In the rows, zero is written as 128.
Each row has a class, written after it.
[140 180 163 173 192 155 176  88 183 109  99 154 143 126  86 163 112 140
 121 123 103 130 102 166 117 127 166 109 171 108  86 135  90 139 106 122
  83 108 131  99  91 132  89 133  58 117 141 153 133]	nodid
[ 95 183 159  77  96 114 155  98 140 131 115 137 113 127 136 147 122 143
 101 103 114 135 143 144 109 133 202 138 113 145  85 167 114 140 120 166
  71 136 126 106 108  70  40 107  83 143 141 166 124]	vokup
[128 145 131  91 158 178 141  89 188 127 125 102 120 136 114 142 131 120
 142 107 157 139 128 122 151 189 129 133 167 119  95 122 145 194 112 162
 140 108  92 102  63 128 102 125 105 135 157 225 105]	nodid
[142 126 155  82 130 158 141  97 184 146 117 111 123 154 107 140 112 123
 144  89 152 129 125 126 145 187 132 126 151 106  92 121 151 189 121 177
 139 127  84  97  57 145 112 129  92 164 155 208 105]	ninet
[ 85 179 155 101  87 117 143 106 135 117 124 147 106 119 142 148 116 139
 108 111 127 146 133 146 112 148 195 126 107 149  88 157 117 128 122 152
  76 132 136 102 108  63  33 113 100 133 132 165 125]	ligad
[118 115  86 147 166 165 102  83 119 115  97  93 103 148 117 169 172 120
 131 100 149 159  96 145 108 126 107 152 168 134 102 146 130 127 126 102
 156 137 107  95  77 115  50 111 143 125 151 218 142]	nodid
[146 173 152 179 183 150 174  88 187 112 100 148 146 143  93 166 132 136
 119 124 101 133  98 163 119 112 156 100 166 107  87 141  96 129 106 117
  82 106 138 108  94 134  84 126  64 123 134 154 133]	ninet
[ 91 163 159  93  91 103 146 105 140 135 113 159 117 126 142 143 118 144
 114 106 111 139 131 147 105 142 204 135  99 148  92 175 116 130 122 161
  73 141 126 106 109  62  45 114  92 135 141 161 126]	fotet
[146 189 157 180 195 165 179 100 180 114 102 148 141 123  89 163 109 133
 121 132  93 123 103 159 115 123 153 109 178 101  91 132  96 138  94 114
  80 109 135  94  91 142  89 127  64 110 132 147 144]	sed
[141 122 156  76 133 154 142 102 191 138 127 111 114 149 109 138 104 117
 146  98 139 137 125 117 150 199 134 137 156 103  93 117 150 185 128 166
 140 117  91  85  63 149 108 133  94 155 155 209 105]	kaz
[104 124  88 143 172 180 101  76 103 105 104 101  86 136 106 167 173 119
 131 116 164 161  87 150 114 137 101 153 168 137  92 142 119 120 118  97
 137 133 109 108  71 126  48 103 146 125 146 216 152]	pib
[ 94 177 144  84 105 121 155  84 136 126 120 135 103 125 127 141 114 157
 102 109 122 139 131 131 106 126 180 121  87 139  98 160 136 140 118 173
  71 142 129 120  91  60  49  96  86 133 138 167 121]	ninet
[144 175 154 181 185 156 169  98 186 111  99 148 154 129  92 159 113 136
 123 123  93 124 103 161 116 116 158 106 163 103  95 139  99 129 102 116
  78 116 123 110  98 135  82 134  73 109 141 158 134]	fotet
[ 98 108 112 130 159 156 103  62 126 116  94  98  87 144 124 166 175 128
 128  90 128 154  91 144 120 157 114 163 159 138  93 146 108 123 126 103
 146 137 120 118  81 131  44 123 136 147 151 223 150]	vure
[142 163 164 204 172 165 177  96 181 121 102 125 134 110  86 166 103 138
 130 166 117 125 109 189 110 133 164 123 180 111 101 131  97 148 101 107
  95 113 150 108 109 127  81 112  87 103 119 144 149]	fotet
[127  88  89 150 162 168  96  89 111 120  88  91 113 150 112 159 166 120
 132 102 152 147  99 162 111 119 100 153 180 130 105 144 122 110 127  97
 169 141 110  92  65 137  71 116 136 124 157 218 133]	vure
[139 175 150 189 192 158 170  89 186 113  97 147 144 133  91 161 119 137
 127 125  91 128  98 165 115 110 165 110 155 105  90 135  97 132 105 121
  73 105 129 106  94 131  83 127  60 110 136 153 139]	fotet
[111 117 101 135 152 168  97  69 128 126  95  80  95 138 125 167 168 127
 137  87 137 145 104 141 115 150 108 162 169 130 105 139 122 120 124 108
 146 144 111 112  88 123  49 129 138 128 140 220 153]	sed
[127 139 132  79 159 182 144  90 190 126 127  83 112 134 106 134 122 125
 142 120 150 139 127 117 150 204 121 127 174 104 107 125 154 195 104 160
 142 120  93 109  62 129 101 111 104 128 152 228 116]	sed
[ 91 179 150  89 106 111 156  96 152 127 119 150 110 129 129 147 126 148
 101 106 122 140 129 136 109 131 188 113  84 125  92 149 129 137 121 169
  68 133 138 123 103  63  54 104  89 132 139 163 120]	tuziz
[143 187 146 180 199 159 169  90 180 115 107 136 133 130  94 163 120 131
 114 126  95 126 108 160 115 109 153 106 178 102  84 133  96 132 102 121
  81 109 138  97  94 142  86 130  58 114 137 152 142]	sed
[127 152 138  86 166 173 149  88 199 122 132  99 106 149 109 140 130 114
 147  99 131 135 119 107 154 194 135 130 160 108  87 119 149 195 115 163
 131 109  93 115  65 131  96 129 104 141 158 235 111]	kaz
[110 107 104 131 138 161  95  71 122 124  91  91  92 145 126 172 163 127
 137  87 145 149  97 155 115 163 117 171 166 138  94 133 117 112 130  98
 146 148 113 106  86 132  59 131 140 134 137 214 154]	nodid
[143 115 150  71 130 150 142 104 187 140 120 106 133 154 113 138  99 124
 139  93 153 133 142 128 140 187 135 133 167 110  95 122 149 194 125 179
 147 131  86  85  55 146 117 130  89 152 164 202 101]	nodid
[ 98 179 151  81  95 115 160  97 145 128 117 153 105 128 138 134 133 148
 101 100 109 139 136 132 106 124 189 119  83 138  84 156 112 130 126 169
  71 134 127 117  92  71  64 115  85 143 148 167 117]	vure
[136 178 154 198 186 155 170  91 174 111 111 150 136 117  88 164 121 130
 125 143 104 124 100 169 117 114 157 111 175 110  87 140  90 129 105 110
  72 109 137 110  94 151  93 133  70 114 120 148 140]	fotet
[ 96 183 149  82 108 125 152  92 131 128 114 137 113 119 120 140 119 149
 100  99 131 140 141 137 108 138 192 119  98 131  90 147 122 132 119 165
  66 146 123 119 106  57  63 106  86 126 125 172 123]	vokup
[ 95 178 144  91 109 117 155  95 139 120 120 145 108 128 115 134 122 143
 101 111 123 141 139 134 105 121 189 119  95 135  88 166 128 140 116 169
  66 143 124 122  94  60  55 101  89 115 139 173 118]	fotet
[106 109 104 138 138 168  96  68 124 118  99  72  95 136 127 169 168 124
 140 101 142 149 101 152 115 152 106 164 168 131 106 135 122 120 131  99
 143 140 110 113  87 125  47 129 152 134 141 219 148]	ligad
[119 116  84 149 161 174  99  78 121 113  97  82  99 157 109 164 171 118
 132 101 147 153  99 149 113 126 104 148 155 123 111 139 134 126 125  98
 151 140 112 107  74 119  46 109 143 126 156 218 140]	ligad
[148 110 158  75 126 159 138 112 185 137 114 117 133 138 111 141  99 118
 147  86 166 131 135 126 149 196 133 134 159 107  91 110 145 183 120 178
 146 123  84  83  65 155 120 140  95 158 165 205 106]	pib
[137 136 132  78 150 168 147 104 188 127 128  99 129 142 115 131 129 122
 144 105 149 139 118 117 152 191 127 125 161 109 100 130 148 195 118 161
 141 116  84  99  60 129 112 120 107 142 166 224 104]	nodid
[ 94 176 142  91 107 124 156  96 129 128 117 144 106 121 121 130 113 151
 108 111 122 135 133 138 102 128 192 127  85 136  92 157 122 134 126 164
  62 143 125 122  91  64  61 103  89 121 136 165 124]	fotet
[137 172 160 189 175 159 180  84 193 120 102 122 128 127  85 173 112 139
 117 152  98 116 102 185 116 116 164 114 181 106  93 134  96 158 101 113
  94 110 153 106 105 130  66 107  74 116 126 147 143]	tuziz
[119 105  77 162 164 157  94  84 120 117 104  83 102 148 113 172 164 118
 130 103 146 154  96 150 118 104  98 154 173 123 104 149 135 116 128  98
 153 131 115 101  82 124  59 111 142 125 144 216 137]	tuziz
[111 107 103 128 129 164  94  63 129 122 103  78  97 139 130 168 161 130
 138  96 142 147  97 153 117 154 101 173 163 135 111 141 129 110 122  99
 145 149 105 102  92 136  55 124 138 129 130 215 150]	ninet
[144 166 165 191 174 167 175  88 177 119  89 135 130 109  96 172 102 142
 119 153 117 117 107 196 112 133 167 127 173 117  95 135  87 153 106 114
  92 108 155  97  97 136  69 113  67 116 128 140 145]	vure
[102 127 105 125 157 162 107  62 149 118  98  91  82 150 117 179 172 128
 131  85 123 147  90 141 128 156 110 162 148 131  91 136 117 133 130 102
 131 130 124 125  78 133  33 120 129 146 143 223 151]	tuziz
[149 112 150  77 126 156 135 107 187 139 124 118 134 151 110 141 104 117
 142  82 162 136 132 126 148 186 132 131 167 106  96 120 147 183 121 179
 151 127  77  81  59 153 114 135  90 161 161 206 101]	pib
[130  98  81 159 144 177  89  88 119 116  98  77 106 146 105 157 156 121
 138  97 163 154 110 151 107 125 100 150 173 120 118 143 134 110 122  98
 170 143  98  95  80 122  69 115 143 116 149 215 139]	sed
[144 182 151 191 188 162 172  90 186 112 104 133 140 125  85 163 109 133
 121 132 100 118 107 168 110 108 156 115 173 105  94 140  96 128  96 117
  82 109 134 101  94 148  88 132  60 107 131 145 137]	sed
[106 110 104 129 151 167  94  69 113 115  99  86  87 140 124 168 152 122
 135  88 139 152  98 144 116 154 105 175 173 136 100 132 120 109 130  96
 146 142 108  96  90 131  47 131 138 125 129 218 152]	kaz
[141 164 160 199 175 158 177  85 185 120 100 128 134 118  90 170 100 142
 123 150  97 130 108 176 111 113 167 122 175 107  98 136 103 154 100 117
  87 115 141 102 108 125  70 114  78 110 127 145 144]	fotet
[104 111 106 133 153 171  99  70 124 119  90  96  87 140 132 171 172 127
 133  85 143 151  95 155 117 163 113 163 165 140  91 129 111 119 132 106
 146 134 117 109  84 129  40 122 132 135 136 221 154]	vure
[101 156 152  94  79 109 147 114 132 135 115 144 125 119 138 151 108 140
 108  99 133 138 129 148 112 133 195 133 114 147  93 168 121 127 123 166
  82 138 115  95 110  77  50 117  95 140 143 161 126]	pib
[111 111 110 123 157 167 100  67 129 118  96  85  95 135 130 164 163 126
 136  99 138 157 108 146 117 160 103 173 179 132  98 137 108 113 130  98
 148 144 108 107  85 128  51 136 138 134 139 225 153]	fotet
[ 91 178 141  94 106 119 151 101 139 122 118 146 105 123 122 142 116 147
 105 106 122 143 127 134 109 136 190 115  97 142  96 159 129 128 133 156
  64 142 134 124  97  68  55 108  96 120 124 170 124]	kaz
[ 97 176 154  87  84 110 152 111 139 130 120 154 118 126 146 133 122 141
 113  98 110 143 132 138 110 133 197 130 100 143  87 173 114 128 125 160
  71 136 109 102 109  66  49 117  93 136 146 168 125]	fotet
[152 100 153  80 120 155 133 114 174 142 113 116 140 140 115 131  93 120
 147  90 162 131 145 138 143 190 128 136 170 107 100 121 145 173 127 171
 145 128  77  86  60 159 124 140  92 147 159 203 100]	fotet
[144 187 156 181 189 160 174  90 183 108 107 151 139 126  88 156 118 134
 116 124 103 130 104 165 114 117 159 111 175 106  88 140  92 128 101 118
  78 107 134 102  93 150  87 130  56 112 128 144 140]	sed
[103 158 144  93  77 106 146 115 138 135 115 137 134 127 143 145 116 144
 112  88 115 137 145 147 110 113 203 134 113 147 103 174 125 122 133 170
  82 141 115 101 112  72  64 121  86 143 142 162 114]	vokup
[143 116 156  72 129 153 143 103 182 137 121 119 129 147 114 139 107 117
 139  86 158 137 129 122 150 192 129 138 156 107  90 122 144 187 117 179
 142 118  84  82  62 156 112 134  92 160 161 207 105]	pib
[138 184 152 185 188 158 172  87 178 109 103 151 139 135  97 165 125 138
 125 122  95 128  91 161 118 105 157  99 168 108  87 140 103 133 103 127
  75 106 128 109  90 137  84 125  64 125 132 156 136]	ninet
[136 171 159 197 170 169 174  86 175 115 101 121 130 117  86 172 109 137
 121 152 113 120 105 188 114 123 162 119 179 116 105 130  98 153 104 111
  89 116 153 110 101 131  68 114  80 113 116 140 142]	ligad
[141 171 162 198 184 159 184  88 191 120 100 127 134 125  88 174  99 140
 129 141  98 117 104 176 112 112 168 119 171 109  99 129 105 156 105 120
  87 106 159 103  95 131  72 112  78 113 124 135 144]	kaz
[139 128 138  92 158 177 138  91 196 128 119 105 116 139 106 135 129 121
 138 110 144 131 122 129 152 195 130 127 162 111  95 121 142 187 115 155
 148 122  99 112  58 139 104 122 104 141 162 226 106]	vure
[143 112 153  81 115 148 135 100 199 138 125 113 134 145 108 141 107 122
 139  92 145 131 128 125 150 188 136 128 155 102  93 117 152 180 117 170
 147 121  87  94  68 153 122 134  93 157 166 200  99]	tuziz
[147 110 151  69 126 156 134 108 185 137 120 111 138 143 110 136 103 119
 137  94 164 133 138 125 148 190 131 141 158 110 102 121 145 181 120 179
 153 123  86  80  65 148 127 140  95 154 164 204  98]	pib
[ 89 174 136  85 101 121 153  94 147 116 117 144 104 125 127 143 133 149
 111 108 137 141 133 130 111 130 188 120  89 138  96 159 128 136 116 167
  70 136 135 128 102  66  61 102 101 125 138 174 122]	pib
[100 127 110 129 159 169 103  58 121 119 102  91  72 139 123 169 175 122
 139  93 131 150  92 142 120 166 112 170 166 134  92 127 113 122 133  97
 134 137 118 117  85 125  38 126 141 131 124 226 159]	kaz
[126 141 133  78 142 180 140 100 195 128 140  90 121 134 107 133 124 115
 146 109 148 130 138 120 152 192 125 133 174 112 107 121 163 185 103 161
 134 121  80 117  88 145 122 119 115 133 150 227 101]	vokup
[ 92 171 145 101 106 119 154  98 136 131 113 143 111 119 119 133 128 149
 113 116 126 134 134 140 105 122 192 118  85 138  96 162 119 144 129 165
  61 139 129 132  94  61  58 102  95 127 139 168 119]	fotet
[130 135 134  77 144 172 131  97 202 131 127 100 121 140 110 141 118 123
 139 111 139 130 124 122 155 198 123 126 160 106  99 121 156 189 112 159
 135 111  93 108  73 130 109 120 113 135 165 225 103]	tuziz
[133 135 139  91 144 177 140 100 184 124 126  94 119 134 104 142 123 115
 139 119 157 135 118 127 156 202 124 127 171 109 105 123 156 194 111 152
 141 120 100 102  64 133  94 118 116 134 146 227 106]	ligad
[102 126 102 139 155 164 105  69 140 120  97  80  92 141 125 183 179 121
 131  98 132 143  91 156 123 142 105 164 162 133  94 140 112 126 127  99
 132 126 127 114  84 132  43 121 138 142 140 216 155]	tuziz
[121 104  92 148 154 168  95  81 104 116  90  96 105 145 114 162 166 125
 141  99 162 157  96 153 115 126 100 147 165 128 104 146 131 114 123 103
 159 143 103  94  84 112  62 114 143 124 146 214 141]	ninet
[129 146 134  89 148 183 142  98 192 123 137  88 115 142 102 132 133 111
 136 126 146 134 126 120 155 200 122 121 167 108 103 115 157 193 108 154
 140 113  95 116  70 132 107 118 120 129 154 230 106]	ligad
[ 87 179 158 100  85 116 138 100 126 133 123 147  97 115 135 144 122 138
 108 107 126 137 136 149 106 150 195 139 112 157  83 166 112 132 119 158
  76 142 130 111 106  75  47 114  91 135 128 160 137]	sed
[ 98 173 154  81  75 107 144 108 143 130 121 143 112 125 144 145 118 141
  97 102 112 137 128 150 111 135 197 134 110 146  80 169 118 127 129 160
  73 133 121 106 112  73  43 114  91 140 148 165 125]	tuziz
[ 98 156 155  90  95 101 144 107 144 132 110 146 113 137 147 142 118 147
 101  97 106 139 133 149 110 129 200 135 104 147  93 174 112 133 129 163
  88 140 136 105 101  60  39 109  88 147 151 165 120]	vure
[127 143 140  93 139 175 142 100 184 129 134  94 115 133 110 135 125 114
 145 109 152 137 118 124 154 199 128 125 161 111  98 120 156 195 116 160
 131 112  89 113  76 135 100 122 118 142 150 221 107]	ligad
[ 90 170 142  97  95 114 147  93 133 127 123 132 106 129 126 139 126 148
 106 113 133 134 133 141 109 130 180 116  90 139  98 162 136 133 117 165
  74 147 135 131 105  62  62  99 103 122 131 169 122]	ninet
[143 182 156 172 186 160 173  90 175 104 102 161 138 125  91 173 114 129
 117 120 109 130  98 162 122 118 163 116 180 110  76 135  88 135 102 123
  71 104 121  95  93 153  78 137  56 121 126 152 139]	pib
[119 103  85 158 161 174  95  79 112 115  94  84 105 149 112 166 164 118
 139  92 157 151  99 148 112 120  96 152 152 131 106 136 133 117 126 104
 155 137 109  96  72 119  51 120 140 131 153 213 137]	ligad
[140 124 138  96 147 168 143  95 188 140 123  87 138 134 107 144 123 120
 142 101 148 132 131 123 152 179 126 132 159 108 109 125 160 191 107 171
 142 110  92 103  78 130 122 121 106 146 157 214 103]	vokup
[135 135 137  78 153 170 149  91 196 136 127  93 128 145 103 136 127 120
 141 107 140 136 125 115 152 190 133 132 155 104 100 129 155 192 111 163
 137 118  84 102  75 131 108 120 102 145 158 230 100]	vokup
[148 117 150  75 133 159 142 105 194 137 117 109 132 154 127 131 109 128
 143  83 142 132 133 122 145 183 134 132 165  98 100 117 145 188 124 175
 151 126  85  88  52 148 109 128  88 159 167 212 103]	vure
[120  92  85 156 164 167  95  87 117 109  95  93 106 147 115 162 158 123
 133  95 153 152 100 155 114 112 101 155 170 134 103 148 130 111 128 106
 161 138 114  93  67 133  61 112 132 128 156 216 133]	vure
[120 110  88 139 163 177 103  82 116 116  93  85 104 152  99 165 162 119
 133 101 158 149 109 153 110 125 103 158 166 128 111 145 130 118 121 101
 156 140 100 104  79 130  60 110 133 128 147 217 135]	vokup
[142 185 158 185 190 155 175  89 193 113 103 144 140 124  85 170 116 137
 112 135  89 118  91 171 120 106 163 104 169 101  81 135  89 135 106 111
  76 108 146 102  97 139  83 128  65 123 137 147 134]	tuziz
[ 91 179 153  88  86 109 147 104 142 131 123 148 106 121 139 147 113 144
 101 103 114 132 130 151 113 137 199 136 104 147  86 171 112 134 129 156
  67 133 135 113 105  72  47 109  91 145 139 158 127]	tuziz
[ 96 177 142  89 101 110 156  97 155 128 122 142 109 136 126 145 132 142
  99 101 120 140 128 134 114 126 183 114  84 130  90 158 129 139 120 162
  68 139 132 129 102  70  54 104  89 136 138 170 119]	tuziz
[127  95  81 150 152 166  93  88 114 124  96  81 109 147 113 156 163 119
 137 105 155 158 110 149 108 117  93 152 169 128 112 151 134 114 123 102
 170 140 101  88  74 124  60 113 140 119 159 212 138]	sed
[151 113 150  82 125 159 136 105 194 147 119 102 131 151 109 129 100 126
 147  79 151 128 143 126 139 187 129 132 153  99 101 114 146 179 127 176
 151 132  90  81  47 153 125 136  83 155 162 204 105]	sed
[115 110  84 153 155 166  94  80 110 114  97  94 105 154 115 167 166 122
 134  84 154 160  98 148 112 122 107 156 162 130 106 143 134 118 124 103
 151 143  99  99  77 118  52 113 140 123 152 216 145]	nodid
[130 172 157 195 179 165 174  84 178 109 108 125 130 108  84 168 105 142
 116 164 111 125  98 187 116 120 156 119 184 106  99 135  99 150 102 109
  88 104 149 106  99 135  78 104  81 107 118 142 145]	tuziz
[ 97 173 145  95 106 116 160 103 140 128 114 140 108 131 131 141 131 141
 109 106 110 140 133 130 111 124 188 120  92 137  96 156 130 140 127 164
  71 131 134 118  94  58  50 106  95 125 134 178 123]	kaz
[150 112 157  81 125 159 142 108 186 144 116 121 138 141 117 133 106 123
 146  93 151 134 138 131 138 194 135 134 168 106  93 113 136 181 128 169
 138 120  84  87  58 160 122 137  89 154 160 201 105]	fotet
[ 98 183 147  88  95 111 159 102 134 124 114 151 112 132 124 141 127 148
 100  91 123 142 128 133 109 130 195 116  84 141  83 159 128 143 124 172
  65 141 125 122  90  61  55 104  88 127 140 169 125]	nodid
[136 142 140  87 154 178 147  98 193 131 122 100 123 133 107 139 126 119
 144 113 148 137 127 120 155 192 131 127 168 106 100 128 156 192 108 159
 141 114  88 104  78 133 109 120 114 142 155 230 105]	vokup
[118 115  91 145 168 181 106  80 108 118  96  90 102 140 102 169 163 117
 133 112 167 152 105 156 113 139 104 156 170 131  96 137 117 115 120  91
 147 137 112  93  78 127  62 112 135 128 139 214 142]	vokup
[143 177 145 187 194 157 179  91 189 112 100 146 151 125  95 166 117 138
 125 123  84 130  94 157 115  92 158  98 166 103  92 143 101 136 105 120
  69 113 123  99  89 137  78 127  62 119 138 152 135]	fotet
[138 177 157 186 174 155 177  88 191 120 101 125 137 121  93 176 103 142
 115 143  99 121 101 181 118 107 162 116 173 104  95 139 101 160 103 118
  78 102 148 102 102 129  65 105  74 119 133 136 143]	tuziz
[106 110 110 129 151 171 102  67 133 122  94  84  89 142 130 167 181 126
 133 101 133 145  92 153 118 157 109 171 166 137  98 133 118 122 123 103
 146 138 115 113  79 133  40 119 136 135 145 226 151]	vure
